Below are the code and all the weights of a small trained network. Each question names an input and a target symbol and asks about switching units off, where a switched-off unit gives its printed mean instead of its output.

import numpy as np


def w(rows, s, z=0):
    codes = np.array(rows[::2]) - 128.0
    scale = np.full(codes.shape[1], s)
    scale[-1] = z or s
    return codes * scale


def f(y):
    return y / 2 * (1 + np.tanh(0.7978845608 * (y + 0.044715 * y**3)))


def softmax(a):
    e = np.exp(a - a.max(-1, keepdims=True))
    return e / e.sum(-1, keepdims=True)


def log_softmax(a):
    a = a - a.max(-1, keepdims=True)
    return a - np.log(np.exp(a).sum(-1, keepdims=True))


def net(x, mask):
    ids = ['ΘΞΨΩαγδεζημ'.index(c) for c in x.split()]
    T = len(ids)
    res = E[ids] + P[:T]
    u = 0
    for l in range(2):
        r = res
        for j in range(2):
            rows = slice(3 * j, 3 * j + 3)
            q, k, v = (r @ M[l][rows].T for M in (Q, K, V))
            z = softmax(np.where(np.tri(T) > 0, q @ k.T / 3**0.5, -1e9)) @ v
            o = O[l][rows]
            res = res + np.where(mask[u + j], z, o[:, -1]) @ o[:, :-1]
        u += 2
        y = f(res @ A[l][:, :-1].T + A[l][:, -1])
        res = res + np.where(mask[u : u + 4], y, B[l][:, -1]) @ B[l][:, :-1]
        u += 4
    return log_softmax(res[-1] @ U[:, :-1].T + U[:, -1])


Q, K, V, O, A, B = {}, {}, {}, {}, {}, {}
E = w([
[131,61,119],'Θ',
[196,25,172],'Ξ',
[150,97,253],'Ψ',
[150,66,247],'Ω',
[103,121,70],'α',
[121,124,138],'γ',
[21,83,80],'δ',
[170,78,132],'ε',
[168,254,90],'ζ',
[33,3,180],'η',
[107,113,175],'μ',
],0.011)
P = w([
[148,96,77],'0',
[192,145,138],'1',
[136,96,63],'2',
[151,203,77],'3',
[204,100,42],'4',
[30,126,49],'5',
[171,213,137],'6',
[219,17,1],'7',
],0.0049)
Q[0] = w([
[89,33,97],'0.h1',
[227,59,77],'0.h1',
[102,108,16],'0.h1',
[91,159,254],'0.h2',
[117,94,204],'0.h2',
[136,90,136],'0.h2',
],0.0099)
K[0] = w([
[68,47,162],'0.h1',
[4,143,120],'0.h1',
[111,199,150],'0.h1',
[61,113,34],'0.h2',
[162,121,137],'0.h2',
[208,147,167],'0.h2',
],0.012)
V[0] = w([
[190,2,193],'0.h1',
[25,106,163],'0.h1',
[5,79,8],'0.h1',
[155,247,141],'0.h2',
[174,136,69],'0.h2',
[147,183,164],'0.h2',
],0.0087)
O[0] = w([
[199,123,146,254],'0.h1',
[94,203,255,187],'0.h1',
[115,186,144,213],'0.h1',
[119,105,127,4],'0.h2',
[152,178,139,106],'0.h2',
[114,149,186,79],'0.h2',
],0.0096,0.0039)
A[0] = w([
[86,159,1,247],'0.n1',
[218,50,166,249],'0.n2',
[169,19,105,123],'0.n3',
[178,199,185,83],'0.n4',
],0.0083,0.0011)
B[0] = w([
[200,145,110,181],'0.n1',
[96,64,111,254],'0.n2',
[117,189,79,182],'0.n3',
[2,158,74,168],'0.n4',
],0.0095,0.0046)
Q[1] = w([
[99,190,80],'1.h1',
[84,125,169],'1.h1',
[127,2,138],'1.h1',
[68,71,205],'1.h2',
[100,127,193],'1.h2',
[179,170,39],'1.h2',
],0.0086)
K[1] = w([
[66,94,102],'1.h1',
[8,61,192],'1.h1',
[153,147,59],'1.h1',
[254,149,131],'1.h2',
[241,132,121],'1.h2',
[91,5,131],'1.h2',
],0.0085)
V[1] = w([
[132,99,184],'1.h1',
[83,162,100],'1.h1',
[82,140,151],'1.h1',
[120,202,164],'1.h2',
[99,34,159],'1.h2',
[248,151,182],'1.h2',
],0.012)
O[1] = w([
[77,9,30,130],'1.h1',
[188,193,83,99],'1.h1',
[104,69,74,95],'1.h1',
[55,202,90,5],'1.h2',
[15,81,158,220],'1.h2',
[146,68,1,79],'1.h2',
],0.0053,0.0033)
A[1] = w([
[35,81,95,110],'1.n1',
[149,119,245,254],'1.n2',
[135,172,255,224],'1.n3',
[150,239,230,161],'1.n4',
],0.01,0.0033)
B[1] = w([
[135,209,254,207],'1.n1',
[175,136,15,255],'1.n2',
[55,185,42,218],'1.n3',
[108,58,114,213],'1.n4',
],0.0085,0.005)
U = w([
[120,119,117,177],'Θ',
[99,3,33,4],'Ξ',
[135,91,88,142],'Ψ',
[143,82,58,127],'Ω',
[42,16,159,215],'α',
[174,160,91,103],'γ',
[91,241,221,225],'δ',
[80,102,147,219],'ε',
[214,237,114,111],'ζ',
[89,48,163,65],'η',
[2,125,16,67],'μ',
],0.0068,0.0019)

Each question gives the input, a string of symbols that net reads in full, and the target symbol t.
The units are the heads (3 rows each of Q, K, V and O) and the neurons (one row each of A and B). Each row of codes is followed by its name. A weight is (code - 128) times the scale printed after its matrix; where a second scale follows, it is the last column's (O, A, B and U).
mask holds one flag per unit, layer by layer, with each layer's heads first. A switched-off unit (its flag False) gives its mean, the last column of its rows in O or B, instead of its output. The means were averaged over made-up inputs and are rounded, as every weight is.
A unit's drop is (log p(t) with every unit on - log p(t) with that unit switched off) / (log p(t) with every unit on - log p(t) with every unit switched off).
The circuit of an input: a set's keep is (log p(t) with only the set's units on - log p(t) with every unit switched off) / (log p(t) with every unit on - log p(t) with every unit switched off). Starting from all 12 units, units are removed one at a time, each time the one whose removal leaves the highest keep (on an exact tie, the one counted first), for as long as the keep stays at least 0.8.
units of the circuit, in order: the units of the circuit, biggest drop first
most important unit: the unit with the biggest drop
k most important neurons: the k neurons with the biggest drops, biggest first
top k neurons in layer l: the k neurons of layer l with the biggest drops, biggest first
heads that matter: for each layer, one digit per head in row order, 1 if its drop is at least 0.15 and else 0, layers parted by /
input ε δ δ Ψ Θ δ ε μ, target μ: heads that matter	10 / 00
input η Ψ η η ε, target δ: units of the circuit, in order	0.h1, 0.n4, 1.h2
input η Θ δ Ψ δ δ δ ε, target μ: top neuron in layer 1	1.n3
input α Ξ δ δ η δ Θ Ψ, target μ: heads that matter	10 / 00
input η μ μ, target δ: heads that matter	10 / 11
input Ξ Ξ ε Ξ, target Ξ: units of the circuit, in order	0.h1, 1.h2
input Ψ Ψ γ, target α: units of the circuit, in order	0.h1, 1.h2, 0.n2, 1.h1
input Ω δ δ μ δ δ Θ, target μ: 2 most important neurons	1.n3, 0.n2
input δ Ψ η, target μ: top 3 neurons in layer 0	0.n4, 0.n2, 0.n1
input δ Ψ δ Θ δ γ Θ, target μ: heads that matter	10 / 01
input δ ε Ω, target μ: heads that matter	10 / 01
input δ δ Ξ, target μ: heads that matter	10 / 01
input δ α μ, target μ: 3 most important neurons	1.n3, 1.n4, 1.n1
input Ψ η δ δ δ δ δ Ω, target μ: most important unit	0.h1
input μ μ η Ξ, target δ: top 2 neurons in layer 0	0.n4, 0.n1
input δ δ η ε δ δ Ψ, target μ: 2 most important neurons	1.n3, 0.n4
input η Ψ Ξ, target δ: heads that matter	10 / 11
input η η γ, target δ: 2 most important neurons	1.n1, 0.n4
input δ δ ε ε, target μ: units of the circuit, in order	0.h1, 1.n4, 1.n3, 1.h2
input Ψ δ η η Ψ γ, target δ: most important unit	1.h1
input δ η η, target μ: top 3 neurons in layer 1	1.n3, 1.n2, 1.n4
